Below are the code and all the weights of a small trained network. Each question names an input and a class and asks about switching units off, where a switched-off unit gives its printed mean instead of its output.

import numpy as np


def w(rows, s, z=0):
    codes = np.array(rows[::2]) - 128.0
    scale = np.full(codes.shape[1], s)
    scale[-1] = z or s
    return codes * scale


def f(y):
    return y / 2 * (1 + np.tanh(0.7978845608 * (y + 0.044715 * y**3)))


def log_softmax(a):
    a = a - a.max(-1, keepdims=True)
    return a - np.log(np.exp(a).sum(-1, keepdims=True))


def net(x, mask):
    res = np.array(x, float).reshape(1, 5) / 4 @ E
    y = f(res @ A[0][:, :-1].T + A[0][:, -1])
    res = res + np.where(mask, y, B[0][:, -1]) @ B[0][:, :-1]
    return log_softmax(res[-1] @ U[:, :-1].T + U[:, -1])


A, B = {}, {}
E = w([
[129,125,126],'x0',
[208,186,255],'x1',
[128,128,126],'x2',
[182,240,40],'x3',
[126,128,129],'x4',
],0.0082)
A[0] = w([
[171,174,86,76],'n1',
[157,160,105,102],'n2',
[60,100,252,207],'n3',
[64,93,164,205],'n4',
[197,18,149,62],'n5',
[84,111,180,63],'n6',
[66,149,166,61],'n7',
[99,134,123,254],'n8',
[122,186,110,146],'n9',
[183,125,209,201],'n10',
[127,173,121,76],'n11',
[124,179,196,81],'n12',
[100,169,78,54],'n13',
[96,134,143,43],'n14',
[181,43,153,57],'n15',
[90,133,80,89],'n16',
[208,230,58,84],'n17',
[135,73,148,60],'n18',
[167,141,177,78],'n19',
[97,99,105,71],'n20',
[102,122,110,90],'n21',
[168,131,173,58],'n22',
[146,169,197,175],'n23',
[114,178,194,116],'n24',
[135,54,74,82],'n25',
[179,88,157,243],'n26',
[86,76,230,180],'n27',
[111,102,146,56],'n28',
[7,123,39,122],'n29',
[79,88,158,178],'n30',
[192,120,159,72],'n31',
[111,73,111,238],'n32',
[106,137,151,234],'n33',
[119,71,55,118],'n34',
[94,132,75,69],'n35',
[140,86,154,57],'n36',
],0.014,0.0044)
B[0] = w([
[127,46,158,172],'n1',
[114,2,87,152],'n2',
[173,127,86,244],'n3',
[197,108,97,201],'n4',
[180,81,169,167],'n5',
[65,35,142,157],'n6',
[90,51,143,130],'n7',
[182,182,103,168],'n8',
[166,92,125,164],'n9',
[98,188,100,216],'n10',
[127,49,239,139],'n11',
[99,164,149,171],'n12',
[79,90,169,155],'n13',
[94,82,216,120],'n14',
[148,65,156,157],'n15',
[119,147,186,162],'n16',
[133,6,96,238],'n17',
[82,69,149,149],'n18',
[56,176,173,163],'n19',
[62,161,211,151],'n20',
[86,136,132,136],'n21',
[94,123,193,154],'n22',
[100,183,118,197],'n23',
[98,153,130,171],'n24',
[69,171,146,175],'n25',
[135,193,79,180],'n26',
[138,96,78,233],'n27',
[117,96,218,135],'n28',
[110,192,158,244],'n29',
[163,101,109,190],'n30',
[35,159,187,153],'n31',
[178,186,108,195],'n32',
[132,135,66,161],'n33',
[111,184,164,196],'n34',
[94,122,183,161],'n35',
[101,83,193,141],'n36',
],0.0058,0.011)
U = w([
[33,211,254,74],'0',
[132,28,158,17],'1',
[179,214,36,254],'2',
[156,206,36,149],'3',
],0.0071,0.003)

Each question gives the input, the list of numbers given to net, and the class t.
The units are the neurons (one row each of A and B). Each row of codes is followed by its name. A weight is (code - 128) times the scale printed after its matrix; where a second scale follows, it is the last column's (A, B and U).
mask holds one flag per neuron, in row order. A switched-off neuron (its flag False) gives its mean, the last column of its row in B, instead of its output. The means were averaged over made-up inputs and are rounded, as every weight is.
A unit's drop is (log p(t) with every unit on - log p(t) with that unit switched off) / (log p(t) with every unit on - log p(t) with every unit switched off).
The circuit of an input: a set's keep is (log p(t) with only the set's units on - log p(t) with every unit switched off) / (log p(t) with every unit on - log p(t) with every unit switched off). Starting from the 12 units with the biggest drops (on a tie, the unit counted first), units are removed one at a time, each time the one whose removal leaves the highest keep (on an exact tie, the one counted first), for as long as the keep stays at least 0.8.
units of the circuit, in order: the units of the circuit, biggest drop first
unit that matters most: the unit with the biggest drop
k most important neurons: the k neurons with the biggest drops, biggest first
drop when u is switched off: that unit's drop, to one decimal
input [2,7,-5,8,7], class 1: units of the circuit, in order : n17, n1
input [-8,1,8,-4,4], class 2: unit that matters most : n17
input [4,2,7,4,1], class 1: units of the circuit, in order : n17, n32, n29
input [8,6,-1,8,-5], class 1: units of the circuit, in order : n17, n1
input [-4,3,-5,4,-2], class 1: units of the circuit, in order : n17, n32
input [2,-6,7,8,-2], class 1: units of the circuit, in order : n17, n1, n13
input [-8,3,-4,-6,3], class 2: units of the circuit, in order : n3, n26
input [8,2,-5,-5,5], class 2: 3 most important neurons : n17, n3, n26
input [0,6,-7,-6,8], class 3: 2 most important neurons : n3, n27
input [-1,-8,-6,-7,0], class 0: 2 most important neurons : n29, n20
input [-5,-4,5,7,2], class 1: drop when n17 is switched off : 0.2
input [1,-5,-7,2,-1], class 0: drop when n31 is switched off : -0.1
input [-5,-8,2,-2,0], class 0: drop when n14 is switched off : 0.0
input [5,7,-3,4,7], class 0: drop when n27 is switched off : 0.1
input [3,-7,-4,7,-6], class 0: unit that matters most : n29
